Below is a small trained network, with its code and all its weights. Each question gives an input and a target symbol and asks what happens when units are switched off, that is, made to give their printed mean instead of their output.

import numpy as np


def w(rows, s, z=0):
    codes = np.array(rows[::2]) - 128.0
    scale = np.full(codes.shape[1], s)
    scale[-1] = z or s
    return codes * scale


def norm(h):
    return h / np.sqrt((h * h).mean(-1, keepdims=True) + 1e-5)


def f(y):
    return np.maximum(y, 0)


def softmax(a):
    e = np.exp(a - a.max(-1, keepdims=True))
    return e / e.sum(-1, keepdims=True)


def log_softmax(a):
    a = a - a.max(-1, keepdims=True)
    return a - np.log(np.exp(a).sum(-1, keepdims=True))


def net(x, mask):
    ids = ['βδζηθλξσψ'.index(c) for c in x.split()]
    T = len(ids)
    res = E[ids] + P[:T]
    u = 0
    for l in range(2):
        q, k, v = (norm(res) @ M[l].T for M in (Q, K, V))
        z = softmax(np.where(np.tri(T) > 0, q @ k.T / 3**0.5, -1e9)) @ v
        res = res + np.where(mask[u], z, O[l][:, -1]) @ O[l][:, :-1]
        u += 1
        y = f(norm(res) @ A[l][:, :-1].T + A[l][:, -1])
        res = res + np.where(mask[u : u + 12], y, B[l][:, -1]) @ B[l][:, :-1]
        u += 12
    return log_softmax(norm(res)[-1] @ U[:, :-1].T + U[:, -1])


Q, K, V, O, A, B = {}, {}, {}, {}, {}, {}
E = w([
[250,165,62,174,113,162,164,104,187,108,194,45],'β',
[177,132,136,157,128,139,91,17,63,93,187,126],'δ',
[152,49,50,86,108,192,81,122,147,136,149,117],'ζ',
[176,163,120,105,65,173,74,104,156,133,143,29],'η',
[209,124,80,117,107,131,97,165,176,151,115,119],'θ',
[158,92,108,168,151,155,195,147,105,128,143,198],'λ',
[165,105,121,163,149,164,129,149,156,64,122,144],'ξ',
[103,128,147,94,114,201,105,185,171,86,140,161],'σ',
[146,44,148,144,132,78,103,189,114,195,127,128],'ψ',
],0.011)
P = w([
[2,151,94,221,209,103,130,212,120,187,108,135],'0',
[56,131,103,140,169,126,145,110,141,158,94,142],'1',
[76,118,122,109,135,125,163,64,140,130,80,154],'2',
[119,113,162,101,130,152,197,9,125,115,76,135],'3',
[146,89,176,129,89,145,194,2,119,114,83,152],'4',
[129,30,211,160,62,126,176,14,118,117,86,183],'5',
],0.0056)
Q[0] = w([
[179,154,4,122,177,168,155,139,179,92,48,178],'L0H1',
[224,12,191,190,34,158,162,76,93,168,88,106],'L0H1',
[124,152,211,109,125,147,145,107,144,165,128,25],'L0H1',
],0.0043)
K[0] = w([
[84,115,182,139,149,176,132,254,187,108,57,219],'L0H1',
[204,87,227,9,59,218,207,13,164,102,90,153],'L0H1',
[106,130,36,105,78,181,98,78,93,125,111,109],'L0H1',
],0.0045)
V[0] = w([
[129,145,87,204,179,44,102,96,94,145,22,92],'L0H1',
[114,66,153,131,152,143,139,205,175,4,105,132],'L0H1',
[31,164,154,143,11,173,180,170,35,148,118,104],'L0H1',
],0.003)
O[0] = w([
[152,155,38,186,85,102,153,115,94,193,69,129,146],'L0H1',
[92,185,71,117,81,214,182,153,2,123,101,137,235],'L0H1',
[159,197,89,108,109,156,149,95,94,118,197,159,2],'L0H1',
],0.0071,0.0017)
A[0] = w([
[90,119,118,143,227,93,111,98,209,81,135,142,225],'L0N1',
[118,122,157,151,83,175,122,127,192,105,157,169,147],'L0N2',
[51,177,96,118,107,165,116,47,165,110,84,104,249],'L0N3',
[148,126,103,99,51,167,83,176,133,151,116,87,109],'L0N4',
[89,59,117,144,111,43,110,200,132,176,129,93,143],'L0N5',
[74,170,147,131,82,109,153,34,79,117,105,129,106],'L0N6',
[50,71,147,93,75,158,3,50,144,143,194,123,186],'L0N7',
[185,214,74,154,83,138,186,85,150,114,145,94,132],'L0N8',
[170,140,135,199,106,112,149,72,109,227,213,76,248],'L0N9',
[145,118,183,70,102,122,137,131,151,68,144,131,104],'L0N10',
[168,101,84,154,137,81,94,29,195,67,163,168,107],'L0N11',
[172,147,151,181,186,133,48,152,148,175,99,157,123],'L0N12',
],0.0043,0.0011)
B[0] = w([
[177,215,100,107,26,104,166,103,51,147,155,115,160],'L0N1',
[143,142,66,116,164,51,88,30,112,145,148,160,186],'L0N2',
[172,174,116,166,118,75,140,178,221,144,45,164,207],'L0N3',
[130,160,174,159,70,166,204,88,188,53,212,131,182],'L0N4',
[143,167,142,66,151,252,84,105,133,134,103,144,253],'L0N5',
[190,131,87,162,232,113,11,91,111,126,189,32,162],'L0N6',
[174,172,131,170,161,94,158,139,153,71,130,77,227],'L0N7',
[60,6,127,39,120,161,127,153,84,103,108,149,197],'L0N8',
[67,77,142,138,150,113,21,156,173,106,86,195,239],'L0N9',
[127,146,120,164,165,209,90,121,175,170,79,110,162],'L0N10',
[83,174,63,131,163,121,101,116,80,198,115,153,208],'L0N11',
[106,186,94,123,131,120,174,144,164,81,190,147,183],'L0N12',
],0.004,0.0037)
Q[1] = w([
[166,102,195,132,132,90,67,105,109,118,195,80],'L1H1',
[202,62,151,187,142,232,141,19,182,69,78,170],'L1H1',
[121,253,100,76,175,94,161,144,107,122,151,37],'L1H1',
],0.0052)
K[1] = w([
[232,178,20,192,43,49,170,15,134,30,243,54],'L1H1',
[151,57,220,101,91,112,160,69,164,137,31,201],'L1H1',
[81,112,2,100,142,135,111,181,197,184,179,135],'L1H1',
],0.0045)
V[1] = w([
[104,136,63,169,154,136,108,93,116,42,114,122],'L1H1',
[114,1,120,110,161,71,138,107,101,119,143,142],'L1H1',
[97,142,153,127,105,114,191,112,121,126,155,168],'L1H1',
],0.0048)
O[1] = w([
[99,160,227,139,96,117,135,88,133,196,128,111,214],'L1H1',
[142,167,69,105,111,79,170,243,115,164,149,69,194],'L1H1',
[118,140,146,147,132,166,145,67,253,165,95,173,5],'L1H1',
],0.0076,0.002)
A[1] = w([
[146,202,23,143,118,134,154,174,118,3,158,154,78],'L1N1',
[127,148,124,73,94,146,130,142,101,155,173,91,76],'L1N2',
[119,112,149,90,153,144,115,127,127,127,159,237,253],'L1N3',
[77,140,104,130,179,167,124,116,101,63,148,201,228],'L1N4',
[138,101,97,166,130,112,129,143,171,127,166,146,186],'L1N5',
[110,138,121,136,43,156,160,115,102,95,123,161,136],'L1N6',
[185,125,76,124,134,148,148,96,138,71,125,164,153],'L1N7',
[142,88,121,174,114,160,85,99,112,206,68,109,137],'L1N8',
[143,119,121,127,152,56,40,170,134,115,118,86,191],'L1N9',
[119,173,45,111,128,172,163,147,56,82,102,127,88],'L1N10',
[132,173,98,128,167,127,96,66,82,146,204,123,102],'L1N11',
[145,72,90,88,128,166,152,139,160,137,188,114,155],'L1N12',
],0.0061,0.0021)
B[1] = w([
[136,69,134,73,45,2,164,149,84,87,169,111,204],'L1N1',
[111,164,160,160,96,180,132,182,112,105,198,140,137],'L1N2',
[160,128,113,102,152,163,64,147,186,63,142,88,194],'L1N3',
[151,126,134,70,131,90,77,106,166,138,140,97,216],'L1N4',
[70,209,165,53,139,120,155,158,157,137,100,86,176],'L1N5',
[94,122,135,139,92,133,151,64,118,139,108,61,192],'L1N6',
[67,110,83,157,144,79,103,161,121,129,125,138,210],'L1N7',
[178,129,119,145,152,146,129,163,61,122,104,180,253],'L1N8',
[144,83,126,120,139,164,132,58,137,79,118,123,231],'L1N9',
[132,141,146,122,25,109,144,107,125,86,150,157,219],'L1N10',
[102,95,191,122,108,71,149,98,99,195,131,116,159],'L1N11',
[111,193,174,141,140,122,126,157,145,153,155,177,201],'L1N12',
],0.007,0.0053)
U = w([
[99,122,170,148,193,152,164,168,111,84,164,20,99],'β',
[179,166,137,89,142,124,139,136,142,162,123,92,43],'δ',
[159,180,198,127,97,186,107,157,103,131,254,171,76],'ζ',
[91,111,154,130,177,40,85,55,98,203,155,163,88],'η',
[191,91,51,146,201,136,37,163,111,116,97,176,151],'θ',
[86,169,139,110,187,89,179,142,217,175,87,194,255],'λ',
[117,116,147,178,72,203,209,85,82,123,50,174,95],'ξ',
[111,123,163,88,134,193,86,58,225,42,157,114,133],'σ',
[121,91,130,81,55,27,144,149,132,66,152,121,153],'ψ',
],0.0074,0.0025)

Each question gives the input, a string of symbols that net reads in full, and the target symbol t.
The units are the heads (3 rows each of Q, K, V and O) and the neurons (one row each of A and B). Each row of codes is followed by its name. A weight is (code - 128) times the scale printed after its matrix; where a second scale follows, it is the last column's (O, A, B and U).
mask holds one flag per unit, layer by layer, with each layer's heads first. A switched-off unit (its flag False) gives its mean, the last column of its rows in O or B, instead of its output. The means were averaged over made-up inputs and are rounded, as every weight is.
A unit's drop is (log p(t) with every unit on - log p(t) with that unit switched off) / (log p(t) with every unit on - log p(t) with every unit switched off).
The circuit of an input: a set's keep is (log p(t) with only the set's units on - log p(t) with every unit switched off) / (log p(t) with every unit on - log p(t) with every unit switched off). Starting from the 12 units with the biggest drops (on a tie, the unit counted first), units are removed one at a time, each time the one whose removal leaves the highest keep (on an exact tie, the one counted first), for as long as the keep stays at least 0.8.
units of the circuit, in order: the units of the circuit, biggest drop first
unit that matters most: the unit with the biggest drop
top k neurons: the k neurons with the biggest drops, biggest first
top k neurons in layer l: the k neurons of layer l with the biggest drops, biggest first
drop of u: that unit's drop, to one decimal
input ψ ζ λ ζ ζ β, target ζ: top 3 neurons -> [L0N8, L0N3, L1N12]
input σ δ λ, target σ: units of the circuit, in order -> [L1H1, L1N3]
input ζ ξ ψ ξ ψ, target ξ: units of the circuit, in order -> [L0H1, L1N1]
input ψ ψ ψ ζ, target ψ: units of the circuit, in order -> [L1H1, L1N1]
input ξ θ ξ λ η ζ, target λ: top 3 neurons in layer 1 -> [L1N12, L1N5, L1N1]
input ξ σ σ ζ β, target σ: units of the circuit, in order -> [L1H1, L0H1, L0N9]
input σ ψ ξ ψ, target ξ: units of the circuit, in order -> [L0H1, L1N4]
input δ ψ σ β, target ψ: unit that matters most -> L1N1
input θ β ζ, target θ: top 3 neurons in layer 0 -> [L0N3, L0N7, L0N12]
input β β β, target β: top 3 neurons -> [L0N8, L0N5, L1N10]
input λ β λ, target λ: units of the circuit, in order -> [L1H1, L1N9]
input θ η ξ, target ξ: units of the circuit, in order -> [L1H1, L0H1]
input ξ ψ λ ξ, target ψ: top 2 neurons -> [L0N5, L0N9]
input ψ ξ η θ, target ξ: unit that matters most -> L0H1
input η θ ζ, target θ: top 2 neurons in layer 0 -> [L0N12, L0N3]
input λ η λ ζ θ, target λ: top 2 neurons in layer 0 -> [L0N5, L0N4]
input ψ β ψ, target θ: top 2 neurons -> [L0N5, L1N1]
input β σ σ ξ θ, target σ: top 2 neurons -> [L0N4, L1N3]
input η δ ζ, target η: top 3 neurons -> [L0N11, L0N7, L1N11]
input ζ ξ δ λ δ β, target λ: top 4 neurons in layer 0 -> [L0N11, L0N9, L0N8, L0N5]
input ψ ξ ζ, target ψ: unit that matters most -> L0N5
input ψ θ ζ β, target θ: top 4 neurons in layer 0 -> [L0N11, L0N9, L0N12, L0N4]
input ξ ζ ζ β β, target ζ: top 3 neurons in layer 1 -> [L1N12, L1N2, L1N1]
input η β ζ, target η: top 2 neurons -> [L0N11, L0N7]
input θ ζ β, target θ: top 2 neurons in layer 0 -> [L0N11, L0N9]
input ξ σ λ, target σ: top 2 neurons -> [L1N3, L1N4]
input σ β ζ β ζ, target ζ: top neuron -> [L1N12]
input ξ ψ θ ξ ζ, target ξ: drop of L0H1 -> 0.1
input ψ β ξ ψ ξ σ, target ψ: drop of L1N1 -> 0.3
